Below is a small trained network, with its code and all its weights. Each question gives an input and a target symbol and asks what happens when units are switched off, that is, made to give their printed mean instead of their output.

import numpy as np


def w(rows, s, z=0):
    codes = np.array(rows[::2]) - 128.0
    scale = np.full(codes.shape[1], s)
    scale[-1] = z or s
    return codes * scale


def f(y):
    return y / 2 * (1 + np.tanh(0.7978845608 * (y + 0.044715 * y**3)))


def softmax(a):
    e = np.exp(a - a.max(-1, keepdims=True))
    return e / e.sum(-1, keepdims=True)


def log_softmax(a):
    a = a - a.max(-1, keepdims=True)
    return a - np.log(np.exp(a).sum(-1, keepdims=True))


def net(x, mask):
    ids = ['ΞΠαβδεζηλμστφω'.index(c) for c in x.split()]
    T = len(ids)
    res = E[ids] + P[:T]
    u = 0
    for l in range(2):
        r = res
        for j in range(3):
            rows = slice(4 * j, 4 * j + 4)
            q, k, v = (r @ M[l][rows].T for M in (Q, K, V))
            z = softmax(np.where(np.tri(T) > 0, q @ k.T / 4**0.5, -1e9)) @ v
            o = O[l][rows]
            res = res + np.where(mask[u + j], z, o[:, -1]) @ o[:, :-1]
        u += 3
        y = f(res @ A[l][:, :-1].T + A[l][:, -1])
        res = res + np.where(mask[u : u + 12], y, B[l][:, -1]) @ B[l][:, :-1]
        u += 12
    return log_softmax(res[-1] @ U[:, :-1].T + U[:, -1])


Q, K, V, O, A, B = {}, {}, {}, {}, {}, {}
E = w([
[79,168,139],'Ξ',
[154,159,201],'Π',
[84,171,94],'α',
[134,163,54],'β',
[113,164,199],'δ',
[138,5,122],'ε',
[129,161,132],'ζ',
[125,161,139],'η',
[190,151,152],'λ',
[93,166,162],'μ',
[120,157,174],'σ',
[177,180,101],'τ',
[146,159,176],'φ',
[149,157,160],'ω',
],0.026)
P = w([
[128,254,106],'0',
[130,172,112],'1',
[126,137,121],'2',
[125,112,125],'3',
[129,93,126],'4',
[124,76,132],'5',
[126,65,132],'6',
[127,63,133],'7',
],0.0093)
Q[0] = w([
[171,132,117],'L0H1',
[153,143,76],'L0H1',
[94,127,99],'L0H1',
[143,100,147],'L0H1',
[106,116,44],'L0H2',
[201,120,34],'L0H2',
[252,130,117],'L0H2',
[167,129,162],'L0H2',
[125,65,115],'L0H3',
[133,132,110],'L0H3',
[160,249,133],'L0H3',
[116,171,93],'L0H3',
],0.02)
K[0] = w([
[156,130,104],'L0H1',
[135,181,84],'L0H1',
[103,134,120],'L0H1',
[154,121,122],'L0H1',
[102,151,30],'L0H2',
[205,144,69],'L0H2',
[249,110,105],'L0H2',
[183,109,150],'L0H2',
[128,183,118],'L0H3',
[135,120,113],'L0H3',
[108,22,126],'L0H3',
[150,95,90],'L0H3',
],0.021)
V[0] = w([
[162,90,199],'L0H1',
[136,162,154],'L0H1',
[128,128,128],'L0H1',
[96,39,82],'L0H1',
[128,128,128],'L0H2',
[179,85,203],'L0H2',
[179,29,233],'L0H2',
[109,153,117],'L0H2',
[197,124,172],'L0H3',
[53,107,230],'L0H3',
[36,95,47],'L0H3',
[72,254,103],'L0H3',
],0.0071)
O[0] = w([
[143,133,194,65],'L0H1',
[105,157,130,154],'L0H1',
[128,128,128,128],'L0H1',
[178,76,134,49],'L0H1',
[128,128,128,128],'L0H2',
[143,220,124,71],'L0H2',
[156,236,74,2],'L0H2',
[115,111,132,153],'L0H2',
[202,133,147,119],'L0H3',
[98,114,236,76],'L0H3',
[31,62,79,126],'L0H3',
[55,254,111,200],'L0H3',
],0.0068,0.0079)
A[0] = w([
[57,167,68,254],'L0N1',
[97,91,197,242],'L0N2',
[170,215,32,17],'L0N3',
[138,129,170,28],'L0N4',
[98,2,142,248],'L0N5',
[109,201,104,183],'L0N6',
[197,22,134,241],'L0N7',
[78,110,154,27],'L0N8',
[123,180,52,180],'L0N9',
[178,53,208,155],'L0N10',
[131,31,140,235],'L0N11',
[88,106,85,43],'L0N12',
],0.0098,0.005)
B[0] = w([
[163,61,132,247],'L0N1',
[143,158,52,159],'L0N2',
[202,99,200,186],'L0N3',
[120,175,131,123],'L0N4',
[202,157,134,202],'L0N5',
[78,114,120,209],'L0N6',
[70,188,94,181],'L0N7',
[157,136,115,133],'L0N8',
[152,59,174,208],'L0N9',
[116,103,2,160],'L0N10',
[139,162,169,176],'L0N11',
[136,158,180,155],'L0N12',
],0.0092,0.014)
Q[1] = w([
[136,29,164],'L1H1',
[29,164,130],'L1H1',
[192,159,116],'L1H1',
[226,97,143],'L1H1',
[27,124,90],'L1H2',
[185,94,164],'L1H2',
[252,139,152],'L1H2',
[168,76,69],'L1H2',
[92,125,219],'L1H3',
[102,153,119],'L1H3',
[71,79,173],'L1H3',
[126,142,117],'L1H3',
],0.011)
K[1] = w([
[110,136,218],'L1H1',
[80,205,93],'L1H1',
[119,75,90],'L1H1',
[150,65,157],'L1H1',
[69,71,175],'L1H2',
[173,154,137],'L1H2',
[192,171,57],'L1H2',
[201,87,92],'L1H2',
[171,186,13],'L1H3',
[83,134,160],'L1H3',
[154,152,8],'L1H3',
[99,112,184],'L1H3',
],0.012)
V[1] = w([
[128,127,126],'L1H1',
[113,111,167],'L1H1',
[128,128,128],'L1H1',
[118,111,155],'L1H1',
[122,137,129],'L1H2',
[144,113,101],'L1H2',
[126,101,195],'L1H2',
[155,98,38],'L1H2',
[201,254,77],'L1H3',
[128,128,128],'L1H3',
[221,57,178],'L1H3',
[127,153,247],'L1H3',
],0.006)
O[1] = w([
[127,127,131,128],'L1H1',
[122,145,71,139],'L1H1',
[128,128,128,128],'L1H1',
[121,145,80,140],'L1H1',
[131,133,127,119],'L1H2',
[107,112,161,145],'L1H2',
[151,122,69,147],'L1H2',
[70,90,236,154],'L1H2',
[42,35,213,12],'L1H3',
[128,128,128,128],'L1H3',
[75,184,61,254],'L1H3',
[122,107,3,173],'L1H3',
],0.0056,0.008)
A[1] = w([
[143,62,107,64],'L1N1',
[120,229,138,2],'L1N2',
[26,188,99,66],'L1N3',
[85,190,195,8],'L1N4',
[168,173,189,36],'L1N5',
[9,64,87,110],'L1N6',
[111,37,116,97],'L1N7',
[182,130,71,98],'L1N8',
[128,128,128,79],'L1N9',
[129,110,131,95],'L1N10',
[82,53,128,97],'L1N11',
[96,135,68,115],'L1N12',
],0.014,0.015)
B[1] = w([
[182,192,153,155],'L1N1',
[113,64,3,148],'L1N2',
[63,110,174,153],'L1N3',
[101,60,1,131],'L1N4',
[91,209,156,129],'L1N5',
[174,54,126,177],'L1N6',
[144,212,68,169],'L1N7',
[116,119,182,254],'L1N8',
[172,161,62,111],'L1N9',
[161,165,101,115],'L1N10',
[102,172,81,146],'L1N11',
[142,148,169,185],'L1N12',
],0.011,0.0099)
U = w([
[149,200,130,173],'Ξ',
[175,49,1,69],'Π',
[238,194,44,1],'α',
[117,199,18,12],'β',
[129,115,108,180],'δ',
[88,107,250,179],'ε',
[129,199,94,131],'ζ',
[181,223,199,119],'η',
[97,6,111,142],'λ',
[141,149,107,70],'μ',
[68,123,55,112],'σ',
[51,225,159,199],'τ',
[238,49,166,174],'φ',
[120,123,120,227],'ω',
],0.0084,0.0049)

Each question gives the input, a string of symbols that net reads in full, and the target symbol t.
The units are the heads (4 rows each of Q, K, V and O) and the neurons (one row each of A and B). Each row of codes is followed by its name. A weight is (code - 128) times the scale printed after its matrix; where a second scale follows, it is the last column's (O, A, B and U).
mask holds one flag per unit, layer by layer, with each layer's heads first. A switched-off unit (its flag False) gives its mean, the last column of its rows in O or B, instead of its output. The means were averaged over made-up inputs and are rounded, as every weight is.
A unit's drop is (log p(t) with every unit on - log p(t) with that unit switched off) / (log p(t) with every unit on - log p(t) with every unit switched off).
top k neurons: the k neurons with the biggest drops, biggest first
top k neurons in layer l: the k neurons of layer l with the biggest drops, biggest first
heads that matter: for each layer, one digit per head in row order, 1 if its drop is at least 0.15 and else 0, layers parted by /
input β Ξ μ τ, target φ: top neuron in layer 0 : (L0N3)
input Π α τ δ τ φ ε Π, target Π: top 3 neurons : (L0N10; L0N7; L0N3)
input τ α ε σ τ β τ β, target τ: heads that matter : 011 / 001
input β τ α α ε β τ, target β: top 3 neurons in layer 0 : (L0N7; L0N9; L0N1)
input τ ε φ μ, target τ: top 2 neurons in layer 1 : (L1N3; L1N12)
input τ α Π β ε, target τ: heads that matter : 011 / 000
input α α τ φ τ ε Ξ β, target α: top 2 neurons in layer 1 : (L1N2; L1N3)
input β α τ β α ε η, target β: heads that matter : 001 / 001
input τ τ Ξ τ α, target Π: top 2 neurons in layer 1 : (L1N6; L1N8)
input α τ τ Ξ, target λ: top 4 neurons in layer 1 : (L1N6; L1N3; L1N1; L1N7)
input τ σ τ ε τ τ ζ, target τ: top 2 neurons in layer 0 : (L0N9; L0N3)
input Ξ η τ α δ, target σ: top 2 neurons in layer 0 : (L0N1; L0N3)
input α τ φ φ ω ε τ α, target α: top 2 neurons : (L0N5; L0N7)
input τ ζ ε Ξ τ τ, target τ: top neuron in layer 1 : (L1N3)
input τ η ζ τ α ε τ, target τ: top 4 neurons : (L0N7; L0N5; L0N11; L0N9)
input τ ω τ α δ ε α, target τ: top 4 neurons in layer 0 : (L0N5; L0N7; L0N11; L0N9)
input ε λ β Ξ, target ε: top 2 neurons : (L0N11; L0N5)
input α τ Ξ ε, target α: heads that matter : 101 / 001
input α ε α ζ φ α ω φ, target α: top 3 neurons in layer 0 : (L0N1; L0N9; L0N7)
input α τ τ Ξ β, target α: top neuron : (L1N7)
input Ξ Ξ τ, target φ: heads that matter : 000 / 001
input τ ε δ τ ω Ξ δ, target τ: heads that matter : 001 / 001
input τ τ μ, target ε: top 2 neurons in layer 0 : (L0N5; L0N3)
input ε φ λ ω, target ε: heads that matter : 110 / 011
input β α τ λ, target η: top 3 neurons : (L0N1; L0N3; L1N5)
input α ζ ε ω ζ τ φ, target α: top 3 neurons : (L0N1; L0N7; L0N9)
